Each row is followed by its class.
[ 152 -657 -406  -46  192   37   81  160 -100  -50  384  384 -388   42
  209  -34 -374  -15  159   29 -247 -396  332  114 -155   -4  290  190
 -235 -302 -218  189  -83 -169   77 -225 -289]  j_993
[-126    1 -157  256   64  416   67  117   56  -78  169  442  -82  -79
 -149  196  -47  172  392   97 -651   34  399  188   50  212  315   59
 -183 -252  -25  100  161  300  -46  108   24]  j_922
[  55 -120 -281  -95  768   65  213  243  -93  163  279 -229  211  136
 -386 -405 -155  149 -139  -69  -43  547 -164 -327   28  -42  141 -171
 -162 -127  238 -350 -255 -601 -133 -550  305]  j_451
[-106  306  130 -357  -80 -377  -95  -30 -500 -693 -399 -240 -109 -128
  228  244  658 -117 -336 -263   23 -424  178  133 -330   73  -26 -136
 -170  473  115  -42 -152  301  -40  333  188]  j_750
[ -27 -127 -144 -299 -182 -227  -44 -163  -46 -128 -388 -351  590   21
  251  179  421 -185 -202   32  203  -97   46  -87 -325  161 -125 -233
  321  622 -275 -196 -264  264  168  626 -117]  j_245
[ 297 -101  275 -191  438 -117    2 -154   58   29  155  184  -57  316
  102 -101  -91  295  294  -54 -120   -1  219   98  126  115 -238  231
  113 -170 -297   44  168  -57  -39   80 -525]  j_375
[-113 -141   11   63  449   53  138   78  236  380  423  156  357  168
 -104 -192 -239  -20  277  127 -204  167   66  174  -97   11   14 -126
  144  -71 -183  -92   97  101  184 -157  -88]  j_611
[-118  216 -294  195 -337  -81   56    1  117   41  -58   41  233 -102
  -48 -191  -13  195  151  229 -235  167 -305   79 -150   99   57  -92
 -104  307  119  -19  192  598  -18 -201  257]  j_451
[ 155 -293  104 -300  465   91  172  229   51 -389  -17   85   64  255
  -49  -70  228  285  395 -279 -581 -155  163   29 -137  262  -49  130
 -269 -127  -72  151   49  -25  380   -7  -66]  j_611
[ -86  216  -83  -84  -93  -87 -285 -420 -194 -267  -54   29 -220  102
  149 -390   48  120 -114  -57   35  -11  -69    9 -385 -203   33  253
 -171 -246  191 -117  -43   -1   57   97  -86]  j_451
[  17 -477 -271  158   72   62 -191  228  179  -17 -207  316 -368  722
  185  108 -132 -276  -51    1   73 -480  410  -17  -61 -137  166  374
 -124  230 -406  128  376  -15   33  -33 -158]  j_203
[  32   39  221 -195  280  354   24   84   26 -230  -11 -130  238 -108
   29   60  425   57  351   80 -399 -169 -146  -86  -93  345  259 -178
   63 -182   86 -100 -118  109   28   95   84]  j_203
[   8  217   88  -75    1  146 -100 -156 -111  146   77  -11  -49  -17
 -176  -47   19  208  346 -238 -185   24   38   40 -162   72  -61  143
  271 -356  -51 -124  -26   49  186  272 -147]  j_750
[ -33   58 -593  156  206  -27 -112   88 -128 -252 -101 -412  278  130
   67 -309  225  -27    8 -101   48  -12   77  -91 -467  129   17  127
 -208  295 -116  -95    3  180 -130   12  -18]  j_750
[ 328 -452   15 -221  418  202  277  108   49 -172   85  -37  323  -65
 -117  265  -55  -51 -150 -190 -191  -80   59   -3   88  140  149  182
 -234   75  -35  -57  213 -126  -25  239 -320]  j_922
[-243 -165 -312   96  460 -114 -220  -49 -111  420  -26  328 -528  354
 -319  252  -43 -154 -287  345  159  384 -169   94  203  159 -276 -254
  -60 -171  -13  219  -71 -808 -142 -105 -133]  j_245
[ 125 -206   85 -138  -34  -35   24 -113  278   -7  292    4   76  -89
  153  125   57 -126  404 -111 -294   41  100  213   26  341   82  -55
  -42 -389 -117  -39  143   25   84  120  -29]  j_451
[ -35  -52  -15  -41  139 -409  -14   40  322 -151 -268  -73   26   67
  374 -166   60  187 -195   64 -615   46  359  161  290  -22 -385   84
 -343    8 -124  227  241 -151  -56   28 -204]  j_451
[ 150 -306 -625  298  290  362    3  -71  295  343  134 -105  251  -84
 -181  -93 -485 -108   71  267 -124  571  142 -148  -50   21   42 -174
  273    7 -262 -155  493   11 -182  -77  147]  j_922
[  15 -193  -32 -236  133 -424   21 -138  -64   12  -12  115 -109  -13
   66 -130  116  -49 -114 -296 -108  -73  225  147 -255   23 -199   81
  -75    4 -214 -168  -68  -33  375  146 -153]  j_993
[ -39 -294  312   61  321  399   96  -98  227  257  276  820 -443  325
 -160   42 -462  -72  405   19 -199  -76  303   95 -102   59   99  327
   40 -290 -162  108  153  -45  -17 -110 -277]  j_750
[ 237   24 -179  219  231  408   81 -125 -228   42  -98  -61  215  123
   -2   28 -259  -23 -335  -66  484  153 -110 -215 -113 -318   57  303
 -135  133  133 -156  129  -16 -386   59  -95]  j_922
[  19 -372   42 -214  -57 -662  -86  207 -120 -509   45  301 -465  253
  255 -147  297  249 -139 -203  -81 -264  335  245  122  103   -9  136
 -288  133 -275  377 -337 -501   65  223 -405]  j_922
[ 154 -551  213 -199  436 -157  177  -66  397   19   99  316  139  266
  -65   40   29  -77  241  -59 -296   21   32  178   21  381  -15   16
 -418 -196  -72   95  122 -183   -6  -57 -272]  j_993
[ 252  183  223 -105 -186  255  216 -520   17  318  442   76  256 -114
  187 -288 -414  211  330 -157  153  213 -133  175 -105   20  109  118
   54  -21   81 -247  184  218  -47  -86   91]  j_375
[-277 -112  -94  189  185   54   40  335  140 -377 -286  339  152  309
 -168  350  -15 -408 -204   18 -247  -91   42  114  -87  -86  191  130
 -336   96   27  256  -77  140   84  256  -18]  j_750
[  14  346  519 -181  221  620  305  -46  118 -200  134 -145  632 -240
 -126  -40   53  136  534 -322 -172   93   64   50 -129  390  -38  -81
  160   17  136 -138  -88  258  197  149  -74]  j_245
[  75  -64   45 -209 -771  242   41  -33 -128 -162  -91    4 -231  -65
  138  204 -299   50 -351   32  297 -265   99  -72  332  -84  324  -75
  119  188  389 -109 -243  -87 -287 -168   91]  j_750
[ 248   66  180 -254 -330  545  245 -111  -63 -385 -202 -343  142 -368
  286  228   56 -111  -13 -369  242  -11   -6  -86  -76  350   16 -112
  210  476  116 -246  172  318 -178  237  241]  j_375
[  24 -334 -247 -341 -105 -467 -321 -199 -112 -235 -315   60 -449  103
  385   80  190 -154 -336   71 -329 -401  437   95 -218  -60  -12   36
  -80  -53 -119    4  134  -83   54  192 -144]  j_993
[-226  257  236   -7   62 -162 -273 -501  477   81   86  105   77   83
  162 -386   85  -47  456   12 -358  318   66  248 -155  340 -427   59
  -76 -461 -208    3   21   31   60   86 -313]  j_245
[ -77   69  156 -321   75  -11  -52 -172 -321 -249 -107 -359  124 -182
  180  113  392 -271 -235   90   56 -170   73  -88 -207   30 -126 -235
  257  -33   60 -152 -231  -14   92  263   18]  j_245
[-159  303  483  -22  -91  487  188  -10 -182  109  -49  316 -333  110
 -302  333  180  -55  303 -221  -69 -452  -78  306  204  274 -100   67
  -33  -42  111  292 -174  212  314  -76  276]  j_611
[  28  -35  -30   90  150  172  108   31  158  279  367  152   75   76
   90 -201 -274  294  392   19  -22  263   65  159  135   73   45 -242
  255 -139  -92  -82  -51  -75   11 -148   67]  j_245
[  44  183  -14  148   68  173  104  -93  -82  -49 -216 -461  172   80
   55  -77  215  -23 -208  -95  295   46 -157 -140  144  -15 -221  132
  -83   35  181  -37  -87   18 -115   50  100]  j_611
[ -23   77 -228 -209   38 -175  -63  -46    8 -221  -58  -54   30  132
  114  120  287  320  250   -5 -492   48   91  221  -21  373 -144   10
 -342  288 -180  269  213  333   68   67  -47]  j_611
[-199  189  423  -44  113  152  159  -29  103  -67  -25 -200  292 -170
  -73  -31  171  -16  262 -314  304   -5 -121  -19 -155  202 -365 -331
   33   87   81 -279 -296  102  -12   -7   78]  j_451
[-170  -76 -281  167  631  193  109  468   85  149  -88 -227  223   82
 -519 -118  166 -326 -445   81   43  725 -215 -173   84  104 -171 -327
   21  137   39  -14  124 -253   84 -356  302]  j_245
[-241 -302  126 -163  369 -272  -70  -70   14  -91 -133  164 -245  257
  164 -135  183  -21 -337   10  -51  229   97  -13  -70  -62 -251 -166
  -37 -117  -76 -112 -149 -540   65  247 -176]  j_203
[  98  -21  -35   85  313  272   73  115   66  147  472  518   43 -174
 -150  137 -251  -86  204  532 -280  130   79   90   -7   44  305 -117
  119  -31  -48  159  122  121   62 -393   87]  j_375
[-135   76   11   57 -340  172  190 -403  -15 -157  120  156  312  -63
  319  -72  256  115  259  215 -467  173  198   72 -218  258   36   92
 -280   21  -23 -262  164  683   -4  207  147]  j_611
[  46  267  138  320  189  735  237   42  -37  153   75 -116  416    0
 -173 -112  175  -55   43 -183  352  -35 -327   54   79  111  289  126
 -362  -39  314  -71  -69  166   -4 -214  239]  j_611
[  11 -379  -28 -128  197  -40   67  226  288 -305 -102 -113  270   41
   99   -5  400  -39  180 -230 -562 -158  406  106 -110  337    6   24
 -256  132 -406   53  291  339  149  254 -148]  j_203
[-175 -405 -368  132  119 -149   74  168  168  -65  158  -23  167 -118
  -77  -63   11 -233 -137  433 -550  107   98   58    8  101   57 -109
 -376 -344   89  110  161   30   69 -234 -130]  j_922
[ 171 -115 -286  -88  209 -572 -113   -2  -79  348   77 -349   59  265
  326   -4   23   35  -36   -5  280  148  207    2  211   67 -124   -7
  138   65 -400  112 -195 -406 -203  160 -350]  j_375
[  89  119  442 -276 -453 -313 -184 -550 -321 -298 -536    2 -220  152
  550  137  473  -24 -153 -399  186 -480  201  200  -93   56 -140  245
  -90 -132  -22   92 -290 -335  -64  899 -235]  j_451
[-243 -226   70  -37  420 -370   59  307  -68  146  362  826 -518  343
 -329  232 -205    1  123  222 -204   31   69  163  -26  -91   91 -107
 -276 -104   69  331 -216 -277   -1 -490   29]  j_993
[-113 -135 -194   25  241  387  153   49  303  318  360  -56  201   32
  -63  -63 -373  -50   74  341 -329  493 -310 -102  236   69    4  -70
  -83 -307  151  -71  136 -277   93 -358   66]  j_245
[-228  344 -133   -5  -84 -448 -209 -251  -79   25   84   -5 -164  274
  121 -254 -117   70  -98   58 -147  231   52   42 -123 -273  -52  223
  183  -99   55 -150  -42   70   23  157  -32]  j_611
[ 147 -130   86  -72   79  -64   11  -29   28 -209  167  -22  -55  -44
  285 -248  433  139  200 -412 -125 -180  169  275 -149  156   96   44
 -237 -203 -148  -98   23  200  161   89   84]  j_203
[ -25 -454  103   19  386 -140   -8   37  361  122   15  125 -131  145
   88 -117  257 -161  290 -176 -238  -34  234  165  -82  398 -206   52
 -132 -561 -196   55   17 -289  200  139 -413]  j_451
[  49 -198 -377   91  274   88   97  -63  162  -17   64   95  401  101
  -81  -43 -180  -21   98  109 -369  243  281   82 -133  176   -9   -8
 -185   39 -110   -1   74   28 -112   53  -54]  j_375
[ -10  -26 -180  237 -312  326  158  259  224 -187  198 -364  106 -231
  176 -227 -315  130  156 -131   88  152   47 -167  -99 -222  -49  -50
  388  274  -40 -186  341  417  -59  -41  306]  j_750
[-240  -45 -465   61  593 -171 -304  -92 -291  279  -11   45  -91  217
  129   79  249  -34 -286  578 -288  207  153  -27 -137 -111   38  -44
   69 -222 -202  119 -124 -417  -21  354 -272]  j_750
[  49 -384 -184  150   58    3  150  279  213 -336   80  332 -266  -48
 -120 -115 -123  229  286 -262 -454 -372  384  122  -27   67  244  287
 -415 -153   -9  158  118  146  202  -17 -130]  j_375
[ 101 -140  142    4  253  270    6   19  380  445  125  123 -438    0
 -212  -43 -528  -34  283 -133  -16  321 -102  -30  246   20 -258   32
  302 -591  -16  166  171 -253  166 -326 -117]  j_375
[  36  134   59 -121  -59 -116 -194 -412 -168  -89 -393  -90  -46  179
  336   28  347  224  262  -71  195 -411  105  -27 -222  196  -39  -57
  -94  223  -74  -66 -193  -43 -190  337  -18]  j_611
[ -32   19  -81   97   70  199  -42 -241  143  173  276  316  -90  132
  150  -94 -183   84  259  314 -381  384   11  154   -6   -8 -147  -16
   14 -456   16   69  171   -9   64 -164  139]  j_245
[  56 -227 -224  134   89  524    8  213   88   51  327  189   44  -27
 -101  126 -147 -137  -88  195 -358  420   -6   20   49   -9  195    1
 -230 -486  172  -80  450   40  -94 -300   99]  j_375
[  -1 -274  432 -200   30 -279   46 -180  311   49  142  538 -397  554
  299   -8 -280  107  449  -66  134 -317  141  275   82  -77  -24   42
 -148  -27 -173  302  -46   33  259 -251  -56]  j_203
[-138  -64  -23 -270  -32  -35   85 -207  120   63  -76 -245  153  186
  259 -527  -95  226 -152   27 -356  421   -7  -94 -111  -86 -236   59
  193  -10   39 -187   89 -101  309  107  -34]  j_750
[  52  -33 -702  211   31 -138  -84  113  -64   82  -74 -503  192  103
  126  -79 -354 -170 -188  117  125   60   61 -361 -147 -199  210  120
  299  462 -209 -160  112  -60 -582  160   44]  j_203
[  93 -273 -262 -233   84 -170  341  184  -60 -370  118 -153  231  -18
  189  -35 -379   82 -320   46 -236   -1  207 -205  -71 -305  141  106
  100  537   46 -172   39  145  -89   47   75]  j_451
[  45   96 -103 -230 -192   88  -43  143 -270 -512  116 -123 -250  -99
   -4  -20  123   38  -52   -1 -117 -283   39 -101   54  -67  386  -42
 -143  217   28  -10    5  196  104 -306  496]  j_451
[-312  345 -107   66   46  -78 -224  -36  -65   78  -98   48 -365   35
  -54 -109 -123   32   36  -11 -327   64  188   95  -77 -128  -53   93
  109 -246   15  131   80  150   74   21  -65]  j_993
[  25   50  180  162    2  407  177  180 -123   35  204  193  191 -109
 -186   13  448  108  380 -191  103 -216 -191   97  -90  233  293 -122
 -416 -336  261 -247 -213  300  195 -318  274]  j_245
[ -52 -265 -225 -347  158 -702  -77 -131    4  276  166   82   38  144
  194  150  417  183  -51  300 -509  375  210  228  106  339 -364 -243
   49  -82 -308  -37 -119  -91   74  199 -313]  j_245
[ 154 -303 -263  -14  386 -303   65  134   78 -149  119  151 -243  258
 -195 -346  135  354   90 -110 -385  305   61  -38   47  132 -160  190
 -105 -213 -161  -93   26 -223  258  -74  -56]  j_750
[-125  -22 -341  135  450  -21   94   60  -96  112  344   36  214 -132
 -146 -161  -98   -1 -460  314   75  539 -201   75 -115 -119  -50 -273
 -112  137  209 -211  118 -163  -60 -298   26]  j_203
[ 145  -48  -26  369  270  530  290  311  179 -230  212  140  233  -38
  -22 -260 -471  -18  308   94   50  -96  167 -138 -111 -183  202   77
   38  220   -2  109  258  163   -3 -415  241]  j_245
[ 186   41 -109  -48  -51 -108 -182 -286 -187  213 -184 -221  178  355
  185   21  309  -32 -119  -37  493 -127 -156   23   -7   71  -89  139
   -3  103 -212  -81 -127   24  -87  222 -203]  j_451
[  24  264  495 -316  131    1  247 -197   20 -612   56 -146  496 -104
  168 -149  115   10    2  -40   50 -212  -33  115   38  191   18 -110
 -541  356  336  -62 -181 -150  140 -260   69]  j_922
